Below is a small trained network, with its code and all its weights. Each question gives an input and a class and asks what happens when units are switched off, that is, made to give their printed mean instead of their output.

import numpy as np


def w(rows, s, z=0):
    codes = np.array(rows[::2]) - 128.0
    scale = np.full(codes.shape[1], s)
    scale[-1] = z or s
    return codes * scale


def norm(h):
    return h / np.sqrt((h * h).mean(-1, keepdims=True) + 1e-5)


def f(y):
    return y / 2 * (1 + np.tanh(0.7978845608 * (y + 0.044715 * y**3)))


def log_softmax(a):
    a = a - a.max(-1, keepdims=True)
    return a - np.log(np.exp(a).sum(-1, keepdims=True))


def net(x, mask):
    res = np.array(x, float).reshape(1, 3) / 4 @ E
    u = 0
    for l in range(2):
        y = f(norm(res) @ A[l][:, :-1].T + A[l][:, -1])
        res = res + np.where(mask[u : u + 6], y, B[l][:, -1]) @ B[l][:, :-1]
        u += 6
    return log_softmax(norm(res)[-1] @ U[:, :-1].T + U[:, -1])


A, B = {}, {}
E = w([
[85,44,2,177,160,35,101],'x0',
[98,53,132,112,68,118,127],'x1',
[110,125,200,231,175,137,77],'x2',
],0.0049)
A[0] = w([
[63,109,131,254,143,88,109,137],'0.n1',
[62,53,46,153,100,150,165,189],'0.n2',
[93,82,96,230,158,20,82,90],'0.n3',
[136,184,129,100,77,144,164,108],'0.n4',
[139,157,153,170,245,192,65,36],'0.n5',
[40,175,174,195,104,158,32,3],'0.n6',
],0.008,0.0053)
B[0] = w([
[118,78,139,118,209,207,1,232],'0.n1',
[144,146,100,121,83,128,75,236],'0.n2',
[129,97,226,130,178,243,49,253],'0.n3',
[189,50,114,168,138,120,153,187],'0.n4',
[90,134,69,137,64,62,167,186],'0.n5',
[20,178,63,148,113,100,95,158],'0.n6',
],0.0093,0.0059)
A[1] = w([
[77,181,117,56,61,106,38,152],'1.n1',
[133,140,98,106,194,124,130,178],'1.n2',
[70,118,254,105,72,154,220,159],'1.n3',
[149,109,84,92,165,47,204,123],'1.n4',
[148,66,220,141,173,150,140,58],'1.n5',
[28,150,122,169,205,101,51,252],'1.n6',
],0.0097,0.0036)
B[1] = w([
[113,73,82,124,62,21,140,202],'1.n1',
[47,243,77,173,138,129,152,141],'1.n2',
[214,183,193,128,70,78,129,194],'1.n3',
[94,210,75,69,148,217,136,164],'1.n4',
[255,173,188,145,86,148,61,178],'1.n5',
[30,189,177,156,110,41,253,254],'1.n6',
],0.0083,0.0088)
U = w([
[167,42,27,48,62,46,107,111],'0',
[198,50,91,204,214,84,208,1],'1',
[40,206,153,212,96,38,183,197],'2',
[174,220,36,66,198,176,219,72],'3',
[247,202,191,111,78,108,167,251],'4',
[91,113,210,165,190,159,52,213],'5',
],0.011,0.0058)

Each question gives the input, the list of numbers given to net, and the class t.
The units are the neurons (one row each of A and B). Each row of codes is followed by its name. A weight is (code - 128) times the scale printed after its matrix; where a second scale follows, it is the last column's (A, B and U).
mask holds one flag per neuron, layer by layer. A switched-off neuron (its flag False) gives its mean, the last column of its row in B, instead of its output. The means were averaged over made-up inputs and are rounded, as every weight is.
A unit's drop is (log p(t) with every unit on - log p(t) with that unit switched off) / (log p(t) with every unit on - log p(t) with every unit switched off).
The circuit of an input: a set's keep is (log p(t) with only the set's units on - log p(t) with every unit switched off) / (log p(t) with every unit on - log p(t) with every unit switched off). Starting from all 12 units, units are removed one at a time, each time the one whose removal leaves the highest keep (on an exact tie, the one counted first), for as long as the keep stays at least 0.8.
circuit, biggest first: the units of the circuit, biggest drop first
top k neurons: the k neurons with the biggest drops, biggest first
top k neurons in layer l: the k neurons of layer l with the biggest drops, biggest first
drop when u is switched off: that unit's drop, to one decimal
input [7,-5,3], class 5: circuit, biggest first	[0.n3]
input [-1,-6,1], class 3: top 2 neurons in layer 0	[0.n3, 0.n1]
input [-1,0,-2], class 3: top 4 neurons	[0.n3, 0.n1, 1.n4, 1.n3]
input [-5,8,5], class 2: top 2 neurons in layer 0	[0.n6, 0.n3]
input [-3,0,-7], class 3: top 2 neurons	[0.n3, 1.n4]
input [-3,-4,-6], class 3: top 3 neurons	[0.n3, 0.n1, 1.n4]
input [-6,-8,-7], class 3: top 3 neurons in layer 0	[0.n3, 0.n4, 0.n1]
input [7,4,-3], class 5: top 3 neurons	[0.n3, 0.n5, 0.n6]
input [-4,5,4], class 2: top 2 neurons in layer 0	[0.n6, 0.n3]
input [3,-8,-6], class 3: top 2 neurons in layer 0	[0.n1, 0.n3]
input [1,-7,0], class 3: drop when 0.n1 is switched off	0.7
input [4,0,-1], class 5: drop when 0.n4 is switched off	0.0
input [-1,-3,8], class 2: drop when 1.n6 is switched off	0.1
input [-6,-2,6], class 2: top neuron in layer 0	[0.n6]
